Below is a small trained network, with its code and all its weights. Each question gives an input and a class and asks what happens when units are switched off, that is, made to give their printed mean instead of their output.

import numpy as np


def w(rows, s, z=0):
    codes = np.array(rows[::2]) - 128.0
    scale = np.full(codes.shape[1], s)
    scale[-1] = z or s
    return codes * scale


def norm(h):
    return h / np.sqrt((h * h).mean(-1, keepdims=True) + 1e-5)


def f(y):
    return y / 2 * (1 + np.tanh(0.7978845608 * (y + 0.044715 * y**3)))


def log_softmax(a):
    a = a - a.max(-1, keepdims=True)
    return a - np.log(np.exp(a).sum(-1, keepdims=True))


def net(x, mask):
    res = np.array(x, float).reshape(1, 6) / 4 @ E
    u = 0
    for l in range(4):
        y = f(norm(res) @ A[l][:, :-1].T + A[l][:, -1])
        res = res + np.where(mask[u : u + 10], y, B[l][:, -1]) @ B[l][:, :-1]
        u += 10
    return log_softmax(norm(res)[-1] @ U[:, :-1].T + U[:, -1])


A, B = {}, {}
E = w([
[120,253,152],'x0',
[32,60,232],'x1',
[128,126,129],'x2',
[128,128,127],'x3',
[128,128,129],'x4',
[183,123,206],'x5',
],0.006)
A[0] = w([
[115,99,221,77],'0.n1',
[45,152,138,94],'0.n2',
[81,162,142,153],'0.n3',
[112,180,177,155],'0.n4',
[69,100,112,157],'0.n5',
[113,157,166,42],'0.n6',
[253,79,118,234],'0.n7',
[133,113,74,71],'0.n8',
[196,137,187,2],'0.n9',
[132,71,167,164],'0.n10',
],0.018,0.0015)
B[0] = w([
[205,186,214,252],'0.n1',
[145,47,184,212],'0.n2',
[167,83,159,184],'0.n3',
[148,60,67,210],'0.n4',
[47,62,108,197],'0.n5',
[160,83,91,163],'0.n6',
[93,249,24,254],'0.n7',
[208,111,69,164],'0.n8',
[122,115,12,185],'0.n9',
[68,205,146,215],'0.n10',
],0.018,0.0063)
A[1] = w([
[143,151,128,110],'1.n1',
[126,126,110,99],'1.n2',
[103,141,149,3],'1.n3',
[6,106,144,143],'1.n4',
[127,162,199,231],'1.n5',
[160,83,146,111],'1.n6',
[115,116,189,174],'1.n7',
[118,105,87,174],'1.n8',
[140,78,103,169],'1.n9',
[124,150,137,101],'1.n10',
],0.02,0.0015)
B[1] = w([
[150,129,141,157],'1.n1',
[124,140,122,144],'1.n2',
[119,133,132,129],'1.n3',
[250,142,83,253],'1.n4',
[146,104,52,233],'1.n5',
[165,174,112,236],'1.n6',
[109,170,97,244],'1.n7',
[91,156,133,206],'1.n8',
[90,187,129,224],'1.n9',
[131,129,140,136],'1.n10',
],0.023,0.0042)
A[2] = w([
[231,222,47,253],'2.n1',
[131,121,116,119],'2.n2',
[165,85,176,118],'2.n3',
[148,255,213,143],'2.n4',
[202,78,232,121],'2.n5',
[213,24,87,99],'2.n6',
[107,224,182,221],'2.n7',
[141,139,26,161],'2.n8',
[66,107,122,82],'2.n9',
[141,160,108,154],'2.n10',
],0.013,0.0024)
B[2] = w([
[103,65,229,251],'2.n1',
[114,117,120,130],'2.n2',
[115,137,70,135],'2.n3',
[130,112,250,151],'2.n4',
[105,162,37,147],'2.n5',
[153,175,42,161],'2.n6',
[143,123,218,146],'2.n7',
[77,111,166,184],'2.n8',
[145,93,128,123],'2.n9',
[125,121,158,150],'2.n10',
],0.017,0.022)
A[3] = w([
[3,115,48,159],'3.n1',
[143,160,120,157],'3.n2',
[145,161,108,147],'3.n3',
[35,41,155,215],'3.n4',
[153,144,83,5],'3.n5',
[112,152,241,231],'3.n6',
[211,14,137,138],'3.n7',
[224,28,175,218],'3.n8',
[125,137,141,182],'3.n9',
[160,180,120,94],'3.n10',
],0.012,0.0016)
B[3] = w([
[195,56,171,185],'3.n1',
[110,130,144,129],'3.n2',
[106,130,149,129],'3.n3',
[89,70,66,210],'3.n4',
[100,130,124,129],'3.n5',
[144,82,35,255],'3.n6',
[159,255,149,204],'3.n7',
[240,223,150,239],'3.n8',
[126,125,136,139],'3.n9',
[90,128,148,128],'3.n10',
],0.017,0.0087)
U = w([
[68,23,104,185],'0',
[154,78,232,162],'1',
[214,188,130,210],'2',
[169,135,3,3],'3',
[21,207,134,52],'4',
],0.017,0.0035)

Each question gives the input, the list of numbers given to net, and the class t.
The units are the neurons (one row each of A and B). Each row of codes is followed by its name. A weight is (code - 128) times the scale printed after its matrix; where a second scale follows, it is the last column's (A, B and U).
mask holds one flag per neuron, layer by layer. A switched-off neuron (its flag False) gives its mean, the last column of its row in B, instead of its output. The means were averaged over made-up inputs and are rounded, as every weight is.
A unit's drop is (log p(t) with every unit on - log p(t) with that unit switched off) / (log p(t) with every unit on - log p(t) with every unit switched off).
The circuit of an input: a set's keep is (log p(t) with only the set's units on - log p(t) with every unit switched off) / (log p(t) with every unit on - log p(t) with every unit switched off). Starting from the 12 units with the biggest drops (on a tie, the unit counted first), units are removed one at a time, each time the one whose removal leaves the highest keep (on an exact tie, the one counted first), for as long as the keep stays at least 0.8.
units of the circuit, in order: the units of the circuit, biggest drop first
most important unit: the unit with the biggest drop
top k neurons: the k neurons with the biggest drops, biggest first
top k neurons in layer l: the k neurons of layer l with the biggest drops, biggest first
input [2,0,6,-1,5,-8], class 1: top 3 neurons => (1.n9; 0.n4; 1.n6)
input [1,-3,1,5,2,-7], class 1: units of the circuit, in order => (0.n7)
input [-8,-1,7,1,-4,2], class 4: units of the circuit, in order => (0.n7; 0.n10)
input [1,-7,0,2,-5,7], class 0: units of the circuit, in order => (3.n8; 1.n4; 0.n1)
input [-1,-8,-7,6,-6,0], class 0: top 4 neurons => (0.n1; 3.n8; 0.n7; 3.n7)
input [-4,0,-8,-6,0,-3], class 0: top 4 neurons => (0.n8; 1.n8; 2.n8; 0.n2)
input [5,0,2,-6,8,3], class 0: top 3 neurons in layer 0 => (0.n9; 0.n1; 0.n4)
input [6,-5,-7,8,4,-1], class 1: top 4 neurons => (0.n5; 0.n1; 1.n5; 0.n9)
input [-7,5,-2,-6,-7,-1], class 2: top 2 neurons => (1.n4; 1.n5)
input [7,-2,-2,-6,-4,-4], class 1: top 2 neurons => (0.n1; 0.n7)
input [3,-7,-4,-1,3,-5], class 1: top 3 neurons => (0.n5; 0.n9; 0.n4)
input [-1,-1,8,0,8,-4], class 0: top 2 neurons => (0.n8; 0.n1)
input [2,3,-1,-8,1,0], class 3: top 2 neurons in layer 2 => (2.n5; 2.n1)
input [8,7,1,-4,-6,-8], class 3: most important unit => 0.n2
input [2,0,-6,-8,3,-7], class 1: top 3 neurons => (1.n9; 1.n6; 0.n4)
input [-3,-6,6,1,6,-1], class 0: top 2 neurons => (0.n1; 3.n8)
input [6,6,-5,1,-4,-7], class 3: top 2 neurons => (0.n2; 2.n1)
input [2,-4,-3,4,8,-8], class 1: top 2 neurons in layer 0 => (0.n9; 0.n7)
input [-1,-8,-5,-3,7,4], class 4: top 3 neurons => (0.n7; 0.n4; 0.n2)
input [-6,6,-1,0,7,-1], class 2: units of the circuit, in order => (1.n4)
input [4,8,0,-5,-5,3], class 2: top 3 neurons => (1.n6; 0.n1; 1.n7)
input [1,0,-7,-4,7,5], class 0: top 2 neurons => (0.n9; 1.n4)
input [-1,-7,8,4,-8,3], class 4: top 4 neurons => (0.n7; 0.n4; 0.n2; 0.n5)
input [2,8,3,-8,4,7], class 2: top 3 neurons in layer 1 => (1.n5; 1.n9; 1.n8)
input [1,7,-7,-2,-2,8], class 2: top 3 neurons in layer 0 => (0.n7; 0.n4; 0.n6)
input [6,-1,7,-6,0,0], class 1: top 3 neurons in layer 2 => (2.n6; 2.n5; 2.n1)
input [-7,0,-8,-4,8,5], class 4: top 2 neurons in layer 0 => (0.n7; 0.n10)
input [5,-1,7,3,0,-4], class 1: top 2 neurons in layer 0 => (0.n1; 0.n7)
input [5,7,3,-3,-6,7], class 2: most important unit => 0.n1
